Below are the code and all the weights of a small trained network. Each question names an input and a class and asks about switching units off, where a switched-off unit gives its printed mean instead of its output.

import numpy as np


def w(rows, s, z=0):
    codes = np.array(rows[::2]) - 128.0
    scale = np.full(codes.shape[1], s)
    scale[-1] = z or s
    return codes * scale


def norm(h):
    return h / np.sqrt((h * h).mean(-1, keepdims=True) + 1e-5)


def f(y):
    return np.maximum(y, 0)


def log_softmax(a):
    a = a - a.max(-1, keepdims=True)
    return a - np.log(np.exp(a).sum(-1, keepdims=True))


def net(x, mask):
    res = np.array(x, float).reshape(1, 4) / 4 @ E
    u = 0
    for l in range(4):
        y = f(norm(res) @ A[l][:, :-1].T + A[l][:, -1])
        res = res + np.where(mask[u : u + 5], y, B[l][:, -1]) @ B[l][:, :-1]
        u += 5
    return log_softmax(norm(res)[-1] @ U[:, :-1].T + U[:, -1])


A, B = {}, {}
E = w([
[51,91,111,91,77],'x0',
[156,92,2,105,171],'x1',
[85,19,148,165,151],'x2',
[134,125,102,188,68],'x3',
],0.0087)
A[0] = w([
[92,133,93,11,1,62],'0.n0',
[229,193,151,156,172,66],'0.n1',
[116,114,108,196,82,86],'0.n2',
[122,97,176,3,203,2],'0.n3',
[148,114,87,182,37,17],'0.n4',
],0.012,0.0046)
B[0] = w([
[100,13,154,179,135,254],'0.n0',
[143,36,160,161,121,230],'0.n1',
[203,106,149,112,71,186],'0.n2',
[206,105,183,99,5,217],'0.n3',
[198,151,168,61,61,189],'0.n4',
],0.013,0.0058)
A[1] = w([
[120,95,178,190,130,177],'1.n0',
[74,190,188,153,120,50],'1.n1',
[201,118,106,148,34,231],'1.n2',
[55,81,111,158,135,248],'1.n3',
[155,97,8,44,154,118],'1.n4',
],0.012,0.0016)
B[1] = w([
[96,173,89,121,179,205],'1.n0',
[69,226,103,164,69,142],'1.n1',
[141,156,141,67,178,253],'1.n2',
[88,109,134,76,181,166],'1.n3',
[93,248,167,172,80,168],'1.n4',
],0.014,0.012)
A[2] = w([
[184,156,78,126,194,183],'2.n0',
[194,87,149,184,159,68],'2.n1',
[152,99,161,216,152,65],'2.n2',
[99,153,139,1,158,207],'2.n3',
[57,89,95,90,57,5],'2.n4',
],0.0092,0.0025)
B[2] = w([
[59,74,207,185,166,168],'2.n0',
[147,93,159,131,94,147],'2.n1',
[124,104,122,212,90,138],'2.n2',
[107,181,88,75,130,254],'2.n3',
[162,84,141,254,133,155],'2.n4',
],0.0092,0.0095)
A[3] = w([
[91,79,95,123,92,10],'3.n0',
[164,72,71,122,90,49],'3.n1',
[133,69,2,60,125,1],'3.n2',
[62,85,157,127,20,118],'3.n3',
[145,142,137,108,209,202],'3.n4',
],0.0091,0.0025)
B[3] = w([
[167,113,185,180,144,154],'3.n0',
[240,77,175,79,15,144],'3.n1',
[88,174,220,224,128,174],'3.n2',
[253,136,139,244,151,202],'3.n3',
[43,68,29,94,90,254],'3.n4',
],0.0068,0.0045)
U = w([
[248,121,206,79,18,189],'0',
[136,11,186,218,158,180],'1',
[70,239,152,182,99,170],'2',
[76,144,136,90,201,148],'3',
[122,100,122,113,123,58],'4',
[194,116,45,198,52,3],'5',
],0.013,0.0058)

Each question gives the input, the list of numbers given to net, and the class t.
The units are the neurons (one row each of A and B). Each row of codes is followed by its name. A weight is (code - 128) times the scale printed after its matrix; where a second scale follows, it is the last column's (A, B and U).
mask holds one flag per neuron, layer by layer. A switched-off neuron (its flag False) gives its mean, the last column of its row in B, instead of its output. The means were averaged over made-up inputs and are rounded, as every weight is.
A unit's drop is (log p(t) with every unit on - log p(t) with that unit switched off) / (log p(t) with every unit on - log p(t) with every unit switched off).
The circuit of an input: a set's keep is (log p(t) with only the set's units on - log p(t) with every unit switched off) / (log p(t) with every unit on - log p(t) with every unit switched off). Starting from the 12 units with the biggest drops (on a tie, the unit counted first), units are removed one at a time, each time the one whose removal leaves the highest keep (on an exact tie, the one counted first), for as long as the keep stays at least 0.8.
circuit, biggest first: the units of the circuit, biggest drop first
top k neurons: the k neurons with the biggest drops, biggest first
k most important neurons of layer l: the k neurons of layer l with the biggest drops, biggest first
input [1,0,8,-5], class 3: circuit, biggest first => [0.n0]
input [0,-5,3,-3], class 2: circuit, biggest first => [0.n0 1.n1 0.n1]
input [-5,-7,8,-3], class 3: top 2 neurons => [1.n0 0.n3]
input [2,-8,2,-5], class 2: 2 most important neurons of layer 0 => [0.n4 0.n2]
input [-5,3,1,-3], class 1: top 2 neurons => [0.n1 0.n4]
input [1,-1,-5,1], class 3: 2 most important neurons of layer 1 => [1.n3 1.n0]
input [3,8,8,7], class 2: top 3 neurons => [1.n4 0.n3 0.n0]
input [-2,8,7,2], class 2: circuit, biggest first => [1.n4 0.n0]
input [-7,-1,-6,-1], class 1: circuit, biggest first => [0.n1 0.n3]
input [6,7,0,5], class 2: top 4 neurons => [0.n3 1.n4 0.n1 1.n3]
input [-6,6,-3,4], class 1: 2 most important neurons of layer 2 => [2.n0 2.n3]
input [7,2,7,8], class 0: top 2 neurons => [0.n2 0.n4]
input [-3,-3,-7,4], class 3: top 2 neurons => [0.n1 0.n3]
input [6,-8,8,0], class 2: top 3 neurons => [0.n0 0.n1 1.n1]
input [-6,-5,3,-2], class 1: top 2 neurons => [0.n1 1.n2]
input [2,5,4,-3], class 2: top neuron => [1.n4]
input [2,7,-3,7], class 0: top 3 neurons => [0.n4 1.n0 0.n2]
input [4,2,8,3], class 3: circuit, biggest first => [0.n0 0.n1]
input [1,7,-2,6], class 2: 2 most important neurons of layer 0 => [0.n3 0.n1]
input [-4,7,-5,-2], class 2: circuit, biggest first => [1.n4]
input [4,-7,6,3], class 2: top 3 neurons => [0.n0 1.n1 0.n1]
input [-1,-1,7,-4], class 3: top 2 neurons => [0.n4 0.n2]
input [5,1,2,5], class 0: 3 most important neurons of layer 0 => [0.n4 0.n2 0.n1]
